Below are the code and all the weights of a small trained network. Each question names an input and a class and asks about switching units off, where a switched-off unit gives its printed mean instead of its output.

import numpy as np


def w(rows, s, z=0):
    codes = np.array(rows[::2]) - 128.0
    scale = np.full(codes.shape[1], s)
    scale[-1] = z or s
    return codes * scale


def f(y):
    return np.maximum(y, 0)


def log_softmax(a):
    a = a - a.max(-1, keepdims=True)
    return a - np.log(np.exp(a).sum(-1, keepdims=True))


def net(x, mask):
    res = np.array(x, float).reshape(1, 8) / 4 @ E
    y = f(res @ A[0][:, :-1].T + A[0][:, -1])
    res = res + np.where(mask, y, B[0][:, -1]) @ B[0][:, :-1]
    return log_softmax(res[-1] @ U[:, :-1].T + U[:, -1])


A, B = {}, {}
E = w([
[132,119,127,60,158,155,219,217,58,31],'x0',
[129,130,24,104,137,71,25,220,134,121],'x1',
[29,223,193,168,171,104,115,177,132,152],'x2',
[116,123,125,114,125,122,130,121,134,127],'x3',
[171,221,80,136,160,151,168,145,255,80],'x4',
[133,130,126,141,138,128,128,128,122,125],'x5',
[150,102,112,70,214,114,175,162,144,251],'x6',
[106,174,49,201,49,79,236,145,91,186],'x7',
],0.0072)
A[0] = w([
[32,183,185,155,172,120,115,181,129,144,150],'n1',
[169,170,93,141,134,144,142,149,208,106,34],'n2',
[161,77,95,127,107,134,125,100,119,119,86],'n3',
[88,81,98,131,124,119,78,139,71,142,90],'n4',
[131,121,65,125,142,118,64,183,134,125,160],'n5',
[126,153,77,162,75,110,167,133,112,177,107],'n6',
[138,139,74,125,144,102,83,172,108,118,127],'n7',
[115,140,97,154,85,126,173,127,95,164,71],'n8',
[137,130,128,148,99,120,85,67,181,181,63],'n9',
[190,86,90,124,91,159,132,111,136,118,105],'n10',
[196,77,110,115,117,114,146,113,148,128,89],'n11',
[138,122,177,86,144,131,85,120,136,115,56],'n12',
[146,133,136,95,164,115,156,159,104,123,137],'n13',
[97,153,136,158,59,140,91,96,115,41,111],'n14',
[98,95,171,110,102,134,105,119,18,172,113],'n15',
[128,134,158,134,98,127,120,120,132,79,101],'n16',
[145,104,132,79,209,134,170,143,148,248,97],'n17',
[161,192,108,122,148,153,153,133,203,96,37],'n18',
[138,120,200,146,151,154,206,48,135,130,147],'n19',
[161,95,200,100,199,162,51,116,161,111,5],'n20',
[151,133,124,162,117,107,74,89,169,181,108],'n21',
[133,123,130,87,128,129,184,185,95,56,154],'n22',
],0.012,0.0018)
B[0] = w([
[167,149,108,87,155,127,93,3,79,160,245],'n1',
[163,95,186,127,155,74,144,163,150,170,198],'n2',
[138,158,129,118,158,116,107,73,108,161,178],'n3',
[165,119,187,118,135,103,148,156,168,147,197],'n4',
[79,188,184,80,64,147,148,137,137,124,210],'n5',
[72,131,81,137,191,107,180,151,116,99,221],'n6',
[87,166,151,76,83,141,121,134,169,111,196],'n7',
[89,147,88,130,184,104,158,160,125,112,198],'n8',
[164,63,114,105,143,209,149,115,107,82,194],'n9',
[123,166,130,120,153,109,89,66,94,169,192],'n10',
[132,174,131,128,142,110,106,65,96,143,183],'n11',
[103,137,84,147,158,109,172,153,115,124,183],'n12',
[136,84,106,150,116,173,116,113,135,98,178],'n13',
[143,135,97,224,63,113,80,170,98,145,223],'n14',
[198,81,181,126,161,92,149,159,195,159,236],'n15',
[126,131,109,161,83,127,99,152,118,130,173],'n16',
[145,139,111,240,30,116,56,164,94,111,253],'n17',
[182,62,178,134,152,80,139,153,142,173,202],'n18',
[71,193,176,23,66,133,108,165,179,116,234],'n19',
[68,150,58,153,183,83,210,157,114,124,228],'n20',
[133,77,125,106,138,209,129,112,140,77,195],'n21',
[139,62,105,128,151,224,130,84,137,94,226],'n22',
],0.016,0.011)
U = w([
[204,69,192,134,165,66,150,166,168,151,89],'0',
[52,146,44,150,194,89,197,162,95,78,78],'1',
[149,132,95,221,50,125,64,164,79,98,109],'2',
[152,59,108,115,146,254,136,103,123,48,255],'3',
[153,182,120,96,168,97,84,9,55,161,118],'4',
[73,182,175,61,75,144,131,156,166,90,151],'5',
],0.009,0.00076)

Each question gives the input, the list of numbers given to net, and the class t.
The units are the neurons (one row each of A and B). Each row of codes is followed by its name. A weight is (code - 128) times the scale printed after its matrix; where a second scale follows, it is the last column's (A, B and U).
mask holds one flag per neuron, in row order. A switched-off neuron (its flag False) gives its mean, the last column of its row in B, instead of its output. The means were averaged over made-up inputs and are rounded, as every weight is.
A unit's drop is (log p(t) with every unit on - log p(t) with that unit switched off) / (log p(t) with every unit on - log p(t) with every unit switched off).
The circuit of an input: a set's keep is (log p(t) with only the set's units on - log p(t) with every unit switched off) / (log p(t) with every unit on - log p(t) with every unit switched off). Starting from the 12 units with the biggest drops (on a tie, the unit counted first), units are removed one at a time, each time the one whose removal leaves the highest keep (on an exact tie, the one counted first), for as long as the keep stays at least 0.8.
units of the circuit, in order: the units of the circuit, biggest drop first
k most important neurons: the k neurons with the biggest drops, biggest first
drop of u: that unit's drop, to one decimal
input [1,3,-7,-5,-6,7,-3,-4], class 4: units of the circuit, in order => [n10]
input [4,-8,-7,6,7,5,-5,6], class 5: 3 most important neurons => [n19; n1; n15]
input [-8,1,2,-1,4,5,8,3], class 2: 2 most important neurons => [n17; n22]
input [-7,3,2,-6,7,1,-3,-3], class 0: 4 most important neurons => [n2; n18; n22; n13]
input [1,-3,4,-3,4,3,-3,4], class 0: 2 most important neurons => [n20; n18]
input [-5,-5,7,3,0,-5,-5,3], class 4: 2 most important neurons => [n1; n17]
input [-2,7,0,8,-3,1,-6,-5], class 5: 2 most important neurons => [n17; n5]
input [-3,7,3,-1,-6,-6,-5,2], class 5: 4 most important neurons => [n5; n7; n18; n17]
input [-3,6,-1,8,8,-5,-3,-2], class 0: 3 most important neurons => [n18; n2; n19]
input [-1,0,-8,-7,-1,-8,3,6], class 4: 4 most important neurons => [n10; n11; n20; n3]
input [4,1,0,-1,4,-2,3,-5], class 1: 3 most important neurons => [n20; n15; n4]
input [-2,8,0,-3,-5,-5,3,-2], class 5: 2 most important neurons => [n5; n7]
input [-2,-1,-8,5,-8,-2,-3,5], class 0: 2 most important neurons => [n15; n1]
input [-5,4,-3,8,-5,-1,0,-3], class 0: 4 most important neurons => [n4; n22; n15; n19]
input [4,0,0,7,-2,-1,-3,-6], class 1: units of the circuit, in order => [n20]
input [0,-7,4,-4,2,-3,4,3], class 5: drop of n19 => 3.0
input [-8,-7,-1,-6,1,2,0,-1], class 3: drop of n17 => 0.0
input [-5,3,1,6,-2,-7,-4,3], class 3: drop of n21 => 0.3
